Here is a tiny trained network, its code and every weight. The questions are about switching its units off for an input and a class, where a switched-off unit gives its printed mean instead of its output.

import numpy as np


def w(rows, s, z=0):
    codes = np.array(rows[::2]) - 128.0
    scale = np.full(codes.shape[1], s)
    scale[-1] = z or s
    return codes * scale


def norm(h):
    return h / np.sqrt((h * h).mean(-1, keepdims=True) + 1e-5)


def f(y):
    return y / 2 * (1 + np.tanh(0.7978845608 * (y + 0.044715 * y**3)))


def log_softmax(a):
    a = a - a.max(-1, keepdims=True)
    return a - np.log(np.exp(a).sum(-1, keepdims=True))


def net(x, mask):
    res = np.array(x, float).reshape(1, 4) / 4 @ E
    u = 0
    for l in range(3):
        y = f(norm(res) @ A[l][:, :-1].T + A[l][:, -1])
        res = res + np.where(mask[u : u + 7], y, B[l][:, -1]) @ B[l][:, :-1]
        u += 7
    return log_softmax(norm(res)[-1] @ U[:, :-1].T + U[:, -1])


A, B = {}, {}
E = w([
[179,255,93],'x0',
[201,148,194],'x1',
[140,33,233],'x2',
[206,77,57],'x3',
],0.0069)
A[0] = w([
[167,126,76,37],'L0N0',
[254,146,126,103],'L0N1',
[134,162,128,108],'L0N2',
[168,130,84,55],'L0N3',
[138,154,153,61],'L0N4',
[102,146,124,53],'L0N5',
[105,100,3,2],'L0N6',
],0.016,0.0062)
B[0] = w([
[207,152,94,148],'L0N0',
[228,184,241,255],'L0N1',
[123,179,140,139],'L0N2',
[202,152,105,148],'L0N3',
[152,159,97,118],'L0N4',
[145,152,117,111],'L0N5',
[146,125,10,226],'L0N6',
],0.011,0.0049)
A[1] = w([
[63,185,147,138],'L1N0',
[45,68,199,196],'L1N1',
[65,179,159,132],'L1N2',
[131,91,141,253],'L1N3',
[54,231,135,110],'L1N4',
[218,157,141,191],'L1N5',
[222,132,7,208],'L1N6',
],0.014,0.0044)
B[1] = w([
[205,112,113,164],'L1N0',
[130,77,95,249],'L1N1',
[216,126,91,165],'L1N2',
[120,100,152,191],'L1N3',
[179,201,71,178],'L1N4',
[78,210,149,223],'L1N5',
[2,157,122,255],'L1N6',
],0.015,0.0076)
A[2] = w([
[129,177,214,44],'L2N0',
[12,114,188,84],'L2N1',
[99,224,138,164],'L2N2',
[54,137,46,65],'L2N3',
[204,182,72,2],'L2N4',
[107,184,138,96],'L2N5',
[128,158,94,65],'L2N6',
],0.011,0.005)
B[2] = w([
[51,101,234,164],'L2N0',
[170,107,16,174],'L2N1',
[89,2,144,254],'L2N2',
[36,120,142,191],'L2N3',
[224,145,81,150],'L2N4',
[101,22,213,159],'L2N5',
[149,112,56,125],'L2N6',
],0.0066,0.0052)
U = w([
[118,93,97,127],'0',
[197,168,72,143],'1',
[106,217,144,147],'2',
[125,4,135,147],'3',
[136,161,223,179],'4',
[30,159,66,151],'5',
[102,129,135,6],'6',
],0.024,0.012)

Each question gives the input, the list of numbers given to net, and the class t.
The units are the neurons (one row each of A and B). Each row of codes is followed by its name. A weight is (code - 128) times the scale printed after its matrix; where a second scale follows, it is the last column's (A, B and U).
mask holds one flag per neuron, layer by layer. A switched-off neuron (its flag False) gives its mean, the last column of its row in B, instead of its output. The means were averaged over made-up inputs and are rounded, as every weight is.
A unit's drop is (log p(t) with every unit on - log p(t) with that unit switched off) / (log p(t) with every unit on - log p(t) with every unit switched off).
The circuit of an input: a set's keep is (log p(t) with only the set's units on - log p(t) with every unit switched off) / (log p(t) with every unit on - log p(t) with every unit switched off). Starting from the 12 units with the biggest drops (on a tie, the unit counted first), units are removed one at a time, each time the one whose removal leaves the highest keep (on an exact tie, the one counted first), for as long as the keep stays at least 0.8.
circuit, biggest first: the units of the circuit, biggest drop first
top k neurons: the k neurons with the biggest drops, biggest first
drop of u: that unit's drop, to one decimal
input [-7,-7,2,8], class 5: circuit, biggest first => (L1N6)
input [-4,-7,-5,-6], class 1: circuit, biggest first => (L1N6 L1N0)
input [3,7,-3,-5], class 4: circuit, biggest first => (L0N6 L1N6)
input [1,1,5,-1], class 3: circuit, biggest first => (L0N1 L1N6)
input [3,-1,-8,-4], class 1: circuit, biggest first => (L1N4 L1N0)
input [3,3,-5,6], class 2: circuit, biggest first => (L0N1 L1N6)
input [8,8,-6,-2], class 4: circuit, biggest first => (L0N1 L0N6)
input [-1,7,-8,6], class 2: top 3 neurons => (L0N1 L1N5 L1N6)
input [-2,-4,0,-5], class 1: top 2 neurons => (L1N4 L1N2)
input [0,-3,-8,-5], class 1: drop of L1N5 => 0.1
input [-3,-3,3,8], class 5: drop of L1N6 => 0.3
input [3,-3,6,8], class 4: drop of L0N1 => 0.5
input [8,7,2,6], class 4: drop of L0N1 => 0.3
input [7,-3,7,7], class 4: circuit, biggest first => (L0N1)
